Below is a small trained network, with its code and all its weights. Each question gives an input and a class and asks what happens when units are switched off, that is, made to give their printed mean instead of their output.

import numpy as np


def w(rows, s, z=0):
    codes = np.array(rows[::2]) - 128.0
    scale = np.full(codes.shape[1], s)
    scale[-1] = z or s
    return codes * scale


def norm(h):
    return h / np.sqrt((h * h).mean(-1, keepdims=True) + 1e-5)


def f(y):
    return y / 2 * (1 + np.tanh(0.7978845608 * (y + 0.044715 * y**3)))


def log_softmax(a):
    a = a - a.max(-1, keepdims=True)
    return a - np.log(np.exp(a).sum(-1, keepdims=True))


def net(x, mask):
    res = np.array(x, float).reshape(1, 5) / 4 @ E
    u = 0
    for l in range(4):
        y = f(norm(res) @ A[l][:, :-1].T + A[l][:, -1])
        res = res + np.where(mask[u : u + 7], y, B[l][:, -1]) @ B[l][:, :-1]
        u += 7
    return log_softmax(norm(res)[-1] @ U[:, :-1].T + U[:, -1])


A, B = {}, {}
E = w([
[104,83,91,134,227,75,106,97,174,170],'x0',
[110,158,2,95,94,37,176,148,184,184],'x1',
[181,195,123,88,89,42,57,28,145,128],'x2',
[104,216,159,222,127,146,220,134,57,129],'x3',
[161,189,132,79,163,98,46,153,115,166],'x4',
],0.007)
A[0] = w([
[139,42,21,138,160,79,193,220,75,103,16],'L0N0',
[3,125,221,80,166,237,25,157,109,122,61],'L0N1',
[154,153,140,161,115,133,224,4,68,109,50],'L0N2',
[151,116,135,141,120,160,25,102,162,240,23],'L0N3',
[249,115,143,107,74,93,171,109,88,98,21],'L0N4',
[203,163,148,111,107,100,85,114,101,159,54],'L0N5',
[54,20,181,182,44,217,185,213,160,101,2],'L0N6',
],0.0052,0.00098)
B[0] = w([
[36,137,91,128,79,177,135,143,153,204,201],'L0N0',
[140,103,38,132,137,114,113,185,133,45,241],'L0N1',
[150,122,184,201,138,159,80,140,171,171,196],'L0N2',
[163,84,72,108,132,141,165,72,157,83,177],'L0N3',
[86,134,59,142,90,178,55,222,123,129,150],'L0N4',
[121,50,87,138,102,148,202,99,105,149,172],'L0N5',
[111,84,190,78,109,180,254,120,150,94,254],'L0N6',
],0.0092,0.0036)
A[1] = w([
[72,105,158,69,142,75,23,58,232,164,177],'L1N0',
[198,204,67,202,124,107,109,176,208,113,147],'L1N1',
[166,195,197,252,36,100,154,31,123,29,2],'L1N2',
[231,151,102,99,230,144,105,49,217,123,164],'L1N3',
[84,170,162,99,17,255,122,65,145,97,197],'L1N4',
[122,140,68,129,73,147,62,150,62,67,2],'L1N5',
[178,165,205,140,28,68,198,147,168,89,99],'L1N6',
],0.0054,0.0018)
B[1] = w([
[180,209,119,117,98,141,201,185,158,115,254],'L1N0',
[132,162,208,144,117,168,182,89,67,120,167],'L1N1',
[135,103,92,213,121,235,43,135,175,226,199],'L1N2',
[184,219,181,20,176,147,152,134,160,108,232],'L1N3',
[95,128,172,165,28,129,128,91,100,143,231],'L1N4',
[155,176,119,71,106,62,33,181,2,108,152],'L1N5',
[133,125,89,148,88,181,107,28,57,107,158],'L1N6',
],0.0079,0.004)
A[2] = w([
[133,116,119,97,198,178,2,146,125,33,100],'L2N0',
[186,145,103,70,127,67,164,93,94,175,181],'L2N1',
[6,134,154,171,41,175,133,90,119,220,6],'L2N2',
[81,114,150,94,93,87,164,204,174,158,98],'L2N3',
[124,112,225,110,42,119,159,148,88,117,176],'L2N4',
[130,75,197,32,115,160,132,175,129,56,120],'L2N5',
[166,115,98,239,119,124,106,95,129,156,65],'L2N6',
],0.0058,0.002)
B[2] = w([
[119,171,39,219,240,150,80,221,68,83,211],'L2N0',
[122,107,189,73,112,104,176,123,254,152,203],'L2N1',
[214,158,143,93,237,78,52,241,171,90,255],'L2N2',
[126,71,72,229,147,112,78,131,212,157,178],'L2N3',
[107,81,87,83,2,61,180,143,135,101,203],'L2N4',
[121,57,228,193,183,80,147,87,61,234,230],'L2N5',
[137,207,221,98,136,221,205,117,39,251,151],'L2N6',
],0.0062,0.004)
A[3] = w([
[156,166,108,198,37,136,85,91,73,93,174],'L3N0',
[126,62,110,139,168,196,109,149,152,56,94],'L3N1',
[130,2,119,105,123,211,179,135,86,93,89],'L3N2',
[52,131,37,138,90,106,141,93,159,203,123],'L3N3',
[137,179,47,192,73,204,98,164,148,182,141],'L3N4',
[119,173,124,115,207,103,195,86,110,170,10],'L3N5',
[94,108,165,177,221,87,138,180,128,158,229],'L3N6',
],0.0073,0.0011)
B[3] = w([
[58,86,86,72,160,186,132,19,145,153,216],'L3N0',
[184,169,164,123,80,137,132,122,18,127,212],'L3N1',
[169,192,161,150,106,79,187,182,120,103,254],'L3N2',
[98,93,125,247,254,133,45,129,64,74,212],'L3N3',
[112,18,176,131,210,150,66,68,162,158,241],'L3N4',
[68,169,136,105,26,94,118,183,71,151,177],'L3N5',
[133,121,93,83,85,78,83,76,115,85,236],'L3N6',
],0.0084,0.0041)
U = w([
[132,93,190,183,69,123,248,177,110,77,191],'0',
[207,130,93,117,190,116,96,167,56,51,108],'1',
[128,121,189,189,175,221,108,72,146,180,213],'2',
[74,67,57,186,222,84,105,173,200,144,73],'3',
[201,176,105,58,150,74,146,127,239,120,173],'4',
[87,200,154,154,120,45,146,135,106,168,4],'5',
[103,87,63,71,60,131,94,70,109,122,63],'6',
],0.015,0.0021)

Each question gives the input, the list of numbers given to net, and the class t.
The units are the neurons (one row each of A and B). Each row of codes is followed by its name. A weight is (code - 128) times the scale printed after its matrix; where a second scale follows, it is the last column's (A, B and U).
mask holds one flag per neuron, layer by layer. A switched-off neuron (its flag False) gives its mean, the last column of its row in B, instead of its output. The means were averaged over made-up inputs and are rounded, as every weight is.
A unit's drop is (log p(t) with every unit on - log p(t) with that unit switched off) / (log p(t) with every unit on - log p(t) with every unit switched off).
The circuit of an input: a set's keep is (log p(t) with only the set's units on - log p(t) with every unit switched off) / (log p(t) with every unit on - log p(t) with every unit switched off). Starting from the 12 units with the biggest drops (on a tie, the unit counted first), units are removed one at a time, each time the one whose removal leaves the highest keep (on an exact tie, the one counted first), for as long as the keep stays at least 0.8.
circuit, biggest first: the units of the circuit, biggest drop first
top k neurons: the k neurons with the biggest drops, biggest first
top k neurons in layer l: the k neurons of layer l with the biggest drops, biggest first
drop of u: that unit's drop, to one decimal
input [-3,-5,5,1,5], class 6: top 3 neurons => [L1N5 L0N4 L3N0]
input [-5,-5,-2,0,5], class 1: circuit, biggest first => [L0N1]
input [-1,1,-2,7,-5], class 2: circuit, biggest first => [L1N2 L3N4]
input [5,3,-1,-6,1], class 4: top 2 neurons => [L1N3 L1N0]
input [6,-8,-2,6,0], class 1: circuit, biggest first => [L0N1 L3N6]
input [-6,2,8,-3,4], class 6: top 3 neurons => [L0N4 L0N5 L2N2]
input [8,5,3,7,-4], class 5: top 2 neurons => [L3N5 L1N1]
input [6,-7,-1,-4,8], class 1: top 2 neurons => [L0N1 L2N0]
input [6,3,-1,4,5], class 5: top 3 neurons => [L3N5 L0N6 L0N4]
input [0,-6,0,6,6], class 1: top 3 neurons in layer 0 => [L0N1 L0N6 L0N0]
input [-5,-5,5,-2,0], class 6: top 4 neurons => [L0N4 L1N5 L3N0 L1N4]
input [1,-1,1,-2,1], class 4: top 2 neurons => [L1N3 L2N1]
input [-5,-1,-2,1,4], class 6: top 4 neurons => [L1N5 L3N0 L1N3 L2N2]
input [-7,8,-3,-3,-3], class 3: top neuron => [L0N0]
input [-5,3,-1,-8,-2], class 0: top 2 neurons => [L1N2 L2N0]
input [0,-3,0,8,-8], class 2: top 2 neurons => [L1N2 L0N2]
input [-7,6,2,2,-3], class 2: top 2 neurons in layer 0 => [L0N2 L0N1]
input [0,6,1,4,-1], class 3: top 4 neurons in layer 3 => [L3N4 L3N1 L3N2 L3N3]
input [-6,7,3,-2,3], class 6: top 2 neurons => [L2N2 L1N3]
input [-7,-3,0,6,1], class 2: circuit, biggest first => [L1N2]
input [-3,8,3,8,2], class 2: drop of L3N4 => 0.1
input [-8,5,4,-2,8], class 6: drop of L0N5 => 0.2
input [-2,-7,-8,-5,1], class 0: drop of L0N6 => 2.1
input [4,-3,7,4,4], class 4: drop of L1N6 => 0.1
